[128 = 0]

[ 28 128 155 123 102 133 125 176 125 105 144 115 105 123 138 140 165 126
 140 121 126 134 141 159 151 126 163 139 163 161 110 142 121 113 114  98
 151 149 121 140 129 154 120 147 130  83  94 146 125 149 113 121 140  97
 136 137  85 112 144 123 128 129 122 118 131  84 119 124 117 124 149 142
 151 143]
W
[103 145 166 116  77 123 152 107 151  79 145 130 118 168 127 164  79 142
 128  99 119 108 136 130 110  72 110 139  77  39 104  99 128 134  92 195
 193 121 138 128 125 138 135 109 170 168 189 128 113 122 142 135  76  94
 103 130 134 207 100 121 158 154 128 111 129 177 126 107 144 120 119 115
 152  97]
B
[129 105 155 132  75 140 102 151 143 191 167 135 123 133 159  86 161 133
 138 140 137 122 107  97 111 109 154 114 160 193 104 161 109 109 120  81
 149 122 129  92 134 133  95 153 125  98  99 144 122 137 123 137 156 112
 134 108  84  79 135 127 119 129 129 133 121 113 139 136 109 111 149 126
 133 129]
W
[124 163 132 115 111 110 163 141 131  36 130 126 125 138 100 192 120 155
 136 125 126 117 148 146 120 123 134 149  94  50 126  93 139 138 109 169
 172 158 130 172 105 146 143 112 168 131 166 148 130 143 150 143  70 111
 108 152 139 222 116 123 150 145 123 118 123 145 118 115 143 136 130 108
 154 113]
B
[123 141 102 152 163 117 144  73 110  78 100 108 136 117  83 146 101 142
 146 126 162 122 129 213 138 125 114 111  94  65 128  88 151 163 116 172
 139 142 117 152 126 116 135 114 136 135 131 145 132 141 144 143 116 117
 140 101 175 173 134 120 137 136 126 143 136 157 130  91 146 127 105  98
 112 120]
E
[122 117 155   4 126 118 121 143 143 140 152 122 137 134 137 121 142 129
  89 129 124 121 115 113 133 113 146 145 141 102  86 124 121 113  99 120
 162 114 128 110 141 120 123 120 138 123 138 125 141 135 132 124 118 102
 130 137 116 119 141 133 133 118 128 134 104 107 131 118 155 120 127 124
 162 122]
W
[150 130 122 133 161 115 121  75 136 160 135 113 130 116 124 139 100 113
 131 147 157 122 117 153 112 128  90 110 100  81 143 117 172 134 114 150
 103  71 128  96 128  83 144 100 105 137 158 110 135 111 151 124 123 147
 114 133 147 127 127 103 121 108 127 125 108 144 132 119 161 129 112 132
 107 107]
F
[117 117 153 110  77 144 104 150 134 164 193 103 116 100 152 143 176 123
 171 157 149 138 119 109 131 118 183 160 175 138  78 141 119  98  96  80
 154 139 117  79 130 125 103 165 109  53 119 163 115 175 114 137 151  80
 160 112  89  75 143 132 123 110 126 125 121  50 123 104 182 102 142 151
 163 125]
W
[135 125 151  78 123 104 114 159 128 152 144 127 120 163 162 152 104 122
 157 118  80 115 125 141 118 119 146 148 131  36 107 114 117 102  86 159
 122  75 132  88 128 128 137 122 129 147 206 115 145 116 119 117 100 116
 144 131 129 126 118 132 132 104 120 129  82 116 142 121 142  98 125 148
 168  96]
S
[113 125 124 106 129 111 111 170 124 113 143 117 120  96 132 151 188 127
 162 138 124 143 139 114 158 136 187 133 190 195 118 139 113 121 138  77
 115 168 110 128 141 131  98 146 111  49  64 162 114 177 103 113 155  95
 152  90 102  63 143 132 115 122 158  94 118  36 110 137 124 124 146 151
 152 179]
W
[100 137 119 107 142  83 140 136 132  32 132  93 123  93 128 231 129 130
 155 129 148 117 171 153 148 122 132 155 121  31 117  94 155 154 118 179
 164 168  97 140 114 130 160 109 162  96 162 158 124 161 105 126  97 104
 131 131 127 158 137 128 141 107 123 124 136  88 103 106 171 123 110 124
 165 131]
E
[123 138 149 129  89 128 145 124 140 100 129 132 133 146 129 134 121 141
 132 135 151 116 122 145 109 100 112 138  88  94 102 109 146 133 104 145
 153 132 131 135 114 136 127 133 160 128 131 139 131 111 135 147  92 123
 174 119 137 164 117 176 137 144 121 128 118 156 123 114 157 128 121 109
 152 102]
B
[160 145  97 102 190 111 112  98 131 192  98 122 130 133 145 130  48 126
 122 133  97 137 128 144 126 145 109 127 134  84 148 126 139 136 135 149
  48  54 133  88 134  92 159 111 113 176 181  82 147  99 128 110 145 171
 116 153 160 111 132 127 130  89 116 101 123 143 148 150 128 142 132 143
 101 126]
F
[106 157 124 132 119 114 148 112 132  34 123 148 122 145  92 171 109 126
 129 121 147  99 148 142 112 104 115 133  66  39 105  91 153 153 108 240
 187 138 113 156 108 147 131 103 190 146 151 154 158 126 151 136  82 112
 126 134 152 213 109 121 155 146 121 133 115 152  96  88 161 136 121 105
 123 103]
B
[122 145 108 128 166 109 154 108 122  58  96 116 106 116  96 166  98 129
 137 118 130 120 137 153 144 125 109 148  96  67 139  95 141 158 148 175
  93 143 123 162 117 123 158  65 138 159 148 159 113 146 145 115 102 132
 119 133 157 188 119 126 147 132 129 203 150 148 106 118 146 148 114 122
 133 121]
E
[116 155 138 116 118  98 147 131 134 106 119 116 127 156 133 164  93 137
 142 133 123 107 133 132 113 115 110 145  87  39 112  96 146 120 101 190
 150 102 133 161 121 124 144 118 166 163 168 131 128 111 150 127  92 128
 107 122 130 193 104 132 153 123 124 112 103 148 120 117 160 131 111 116
 147 112]
B
